Here is a tiny trained network, its code and every weight. The questions are about switching its units off for an input and a target symbol, where a switched-off unit gives its printed mean instead of its output.

import numpy as np


def w(rows, s, z=0):
    codes = np.array(rows[::2]) - 128.0
    scale = np.full(codes.shape[1], s)
    scale[-1] = z or s
    return codes * scale


def f(y):
    return np.maximum(y, 0)


def softmax(a):
    e = np.exp(a - a.max(-1, keepdims=True))
    return e / e.sum(-1, keepdims=True)


def log_softmax(a):
    a = a - a.max(-1, keepdims=True)
    return a - np.log(np.exp(a).sum(-1, keepdims=True))


def net(x, mask):
    ids = ['αβζμξστφ'.index(c) for c in x.split()]
    T = len(ids)
    res = E[ids] + P[:T]
    r = res
    for j in range(3):
        rows = slice(4 * j, 4 * j + 4)
        q, k, v = (r @ M[0][rows].T for M in (Q, K, V))
        z = softmax(np.where(np.tri(T) > 0, q @ k.T / 4**0.5, -1e9)) @ v
        o = O[0][rows]
        res = res + np.where(mask[j], z, o[:, -1]) @ o[:, :-1]
    y = f(res @ A[0][:, :-1].T + A[0][:, -1])
    res = res + np.where(mask[3:7], y, B[0][:, -1]) @ B[0][:, :-1]
    return log_softmax(res[-1] @ U[:, :-1].T + U[:, -1])


Q, K, V, O, A, B = {}, {}, {}, {}, {}, {}
E = w([
[126,181,32,126,171,191,104,137,233,80],'α',
[204,136,211,124,202,124,91,160,231,155],'β',
[174,60,101,98,156,229,125,205,125,75],'ζ',
[122,142,109,70,73,179,122,109,109,178],'μ',
[59,174,187,90,139,179,101,120,124,93],'ξ',
[147,245,65,109,140,151,117,144,112,81],'σ',
[147,86,61,214,110,116,202,67,140,4],'τ',
[70,143,86,114,192,154,160,84,139,189],'φ',
],0.02)
P = w([
[209,167,170,199,182,189,116,103,109,191],'0',
[146,119,123,95,185,137,125,79,114,140],'1',
[132,102,106,84,177,131,150,91,123,123],'2',
[125,97,71,88,165,126,164,88,137,114],'3',
[98,98,68,102,149,112,164,92,138,117],'4',
[82,90,54,105,131,101,171,87,155,112],'5',
[61,81,41,113,124,85,166,83,153,108],'6',
[55,76,35,119,106,87,159,63,150,91],'7',
[82,42,88,107,123,110,100,2,115,120],'8',
],0.0081)
Q[0] = w([
[148,13,83,63,145,192,87,129,97,85],'head 0',
[135,108,53,141,101,139,232,145,157,157],'head 0',
[98,176,59,50,147,213,178,135,115,110],'head 0',
[169,162,198,175,54,4,82,77,172,173],'head 0',
[145,118,51,103,139,174,81,113,186,60],'head 1',
[168,130,153,132,80,104,92,158,180,122],'head 1',
[158,98,146,112,165,133,155,132,185,146],'head 1',
[112,121,153,77,209,186,164,136,99,78],'head 1',
[91,131,138,234,99,108,34,190,165,174],'head 2',
[95,172,72,137,77,92,145,60,93,153],'head 2',
[142,107,166,178,56,88,150,132,92,128],'head 2',
[154,170,99,184,109,38,156,117,61,183],'head 2',
],0.012)
K[0] = w([
[50,94,82,153,88,178,205,133,113,35],'head 0',
[82,179,160,224,73,75,135,97,164,161],'head 0',
[23,107,116,171,2,20,185,78,65,43],'head 0',
[208,165,205,89,214,146,64,159,148,195],'head 0',
[119,18,65,185,196,87,75,104,201,147],'head 1',
[199,89,171,144,60,105,111,201,141,43],'head 1',
[121,110,185,98,91,84,89,116,158,134],'head 1',
[105,221,124,159,169,45,167,117,213,147],'head 1',
[254,103,157,208,128,218,173,54,44,180],'head 2',
[139,97,192,76,213,180,82,219,215,178],'head 2',
[170,175,175,252,192,150,33,143,160,183],'head 2',
[196,157,201,26,185,198,38,146,205,186],'head 2',
],0.0083)
V[0] = w([
[155,103,57,119,130,60,85,150,180,126],'head 0',
[123,30,162,171,135,171,145,146,163,89],'head 0',
[144,69,94,217,158,82,177,87,106,28],'head 0',
[83,182,130,81,187,133,62,80,227,120],'head 0',
[252,127,103,166,86,31,133,117,76,98],'head 1',
[146,49,169,130,153,7,147,72,196,101],'head 1',
[173,95,128,94,108,135,1,183,194,175],'head 1',
[167,148,96,55,106,132,85,163,204,60],'head 1',
[120,86,152,141,55,99,206,31,194,157],'head 2',
[66,170,164,69,49,190,213,209,120,126],'head 2',
[168,159,110,93,62,87,51,95,198,115],'head 2',
[88,186,119,153,107,90,136,88,58,63],'head 2',
],0.0091)
O[0] = w([
[206,62,136,130,133,187,227,134,21,143,149],'head 0',
[94,83,123,149,174,156,11,133,187,106,178],'head 0',
[192,172,185,103,168,147,70,64,213,120,239],'head 0',
[97,206,96,112,172,99,139,245,106,111,155],'head 0',
[111,126,215,132,97,39,143,39,110,199,32],'head 1',
[136,216,191,81,183,92,161,204,221,160,75],'head 1',
[111,167,140,116,201,222,237,18,39,48,148],'head 1',
[78,179,152,239,89,194,161,101,106,106,250],'head 1',
[100,126,160,145,134,120,157,154,77,239,68],'head 2',
[124,54,131,110,29,148,72,92,77,1,117],'head 2',
[169,183,150,154,106,203,151,229,69,149,109],'head 2',
[153,165,58,191,38,44,45,125,126,156,114],'head 2',
],0.0077,0.012)
A[0] = w([
[114,123,171,128,126,168,113,3,183,141,7],'neuron 0',
[193,127,243,92,138,57,112,120,196,168,4],'neuron 1',
[131,176,178,60,147,92,186,133,73,62,55],'neuron 2',
[90,90,145,1,94,147,120,170,26,145,146],'neuron 3',
],0.0073,0.0034)
B[0] = w([
[104,191,85,191,65,76,163,192,127,156,254],'neuron 0',
[87,104,80,166,182,124,130,77,27,138,207],'neuron 1',
[160,62,126,99,25,73,90,147,255,65,159],'neuron 2',
[63,67,237,217,77,240,174,133,56,129,160],'neuron 3',
],0.0097,0.016)
U = w([
[132,157,132,117,190,126,171,184,72,140,82],'α',
[158,106,237,161,116,136,98,158,206,161,173],'β',
[162,7,76,86,154,177,80,42,170,152,145],'ζ',
[92,76,133,107,94,121,143,147,88,178,113],'μ',
[53,123,189,102,135,82,3,178,70,87,69],'ξ',
[209,98,83,55,69,82,126,133,61,150,223],'σ',
[135,46,135,162,141,66,131,147,120,134,1],'τ',
[116,35,67,41,169,95,148,172,104,210,179],'φ',
],0.0057,0.0073)

Each question gives the input, a string of symbols that net reads in full, and the target symbol t.
The units are the heads (4 rows each of Q, K, V and O) and the neurons (one row each of A and B). Each row of codes is followed by its name. A weight is (code - 128) times the scale printed after its matrix; where a second scale follows, it is the last column's (O, A, B and U).
mask holds one flag per unit, heads first, then neurons. A switched-off unit (its flag False) gives its mean, the last column of its rows in O or B, instead of its output. The means were averaged over made-up inputs and are rounded, as every weight is.
A unit's drop is (log p(t) with every unit on - log p(t) with that unit switched off) / (log p(t) with every unit on - log p(t) with every unit switched off).
The circuit of an input: a set's keep is (log p(t) with only the set's units on - log p(t) with every unit switched off) / (log p(t) with every unit on - log p(t) with every unit switched off). Starting from all 7 units, units are removed one at a time, each time the one whose removal leaves the highest keep (on an exact tie, the one counted first), for as long as the keep stays at least 0.8.
units of the circuit, in order: the units of the circuit, biggest drop first
unit that matters most: the unit with the biggest drop
top k neurons: the k neurons with the biggest drops, biggest first
drop when u is switched off: that unit's drop, to one decimal
input ζ σ ζ τ ζ, target φ: unit that matters most	neuron 1
input α ζ β τ α α μ ζ, target β: units of the circuit, in order	(head 0; neuron 0)
input ζ μ ζ σ α ζ ζ μ ζ, target μ: units of the circuit, in order	(head 0; neuron 3)
input μ σ σ τ, target τ: units of the circuit, in order	(neuron 1; head 1; neuron 0; head 0)
input μ α μ σ σ ζ α τ, target β: units of the circuit, in order	(head 0; neuron 0)
input ζ φ ζ α ζ ζ α ζ, target α: units of the circuit, in order	(head 0; head 2)
input μ σ β α σ ζ τ σ σ, target β: units of the circuit, in order	(neuron 0; head 0)
input σ ζ τ ζ μ α β ζ, target α: top 2 neurons	(neuron 0; neuron 1)
input ξ ζ α α ζ σ, target σ: top 2 neurons	(neuron 2; neuron 3)
input φ ζ ζ ξ β τ, target α: top 2 neurons	(neuron 0; neuron 1)
input ζ α σ ζ ζ σ ζ, target σ: top 2 neurons	(neuron 3; neuron 1)
input ζ ζ τ, target τ: units of the circuit, in order	(neuron 0; neuron 1; head 1; head 0)
input α ζ α σ ζ ζ μ τ ζ, target β: units of the circuit, in order	(neuron 0; head 0)
input σ τ α ζ ξ ξ, target β: units of the circuit, in order	(head 0; neuron 0)
input ζ φ ζ ζ μ ζ, target μ: units of the circuit, in order	(neuron 3; head 0; head 2)
input ζ ζ ζ α α ξ ξ α, target ξ: units of the circuit, in order	(head 0; head 2)
input ζ ζ β ζ ξ μ τ, target α: unit that matters most	neuron 1
input σ ζ ζ ζ σ, target ζ: top 2 neurons	(neuron 0; neuron 2)
input ζ ζ ζ σ ζ μ, target μ: units of the circuit, in order	(neuron 3; head 0)
input ζ ζ ζ ζ ζ ζ ζ φ, target φ: units of the circuit, in order	(head 1)
input σ σ ζ ζ ζ ξ ζ σ, target ζ: drop when neuron 0 is switched off	1.6
input ζ ζ β α τ ζ ζ σ μ, target β: drop when neuron 0 is switched off	1.5
input σ φ α α, target α: drop when head 0 is switched off	0.6
input ξ ζ σ σ τ ζ σ, target ξ: drop when head 1 is switched off	1.8
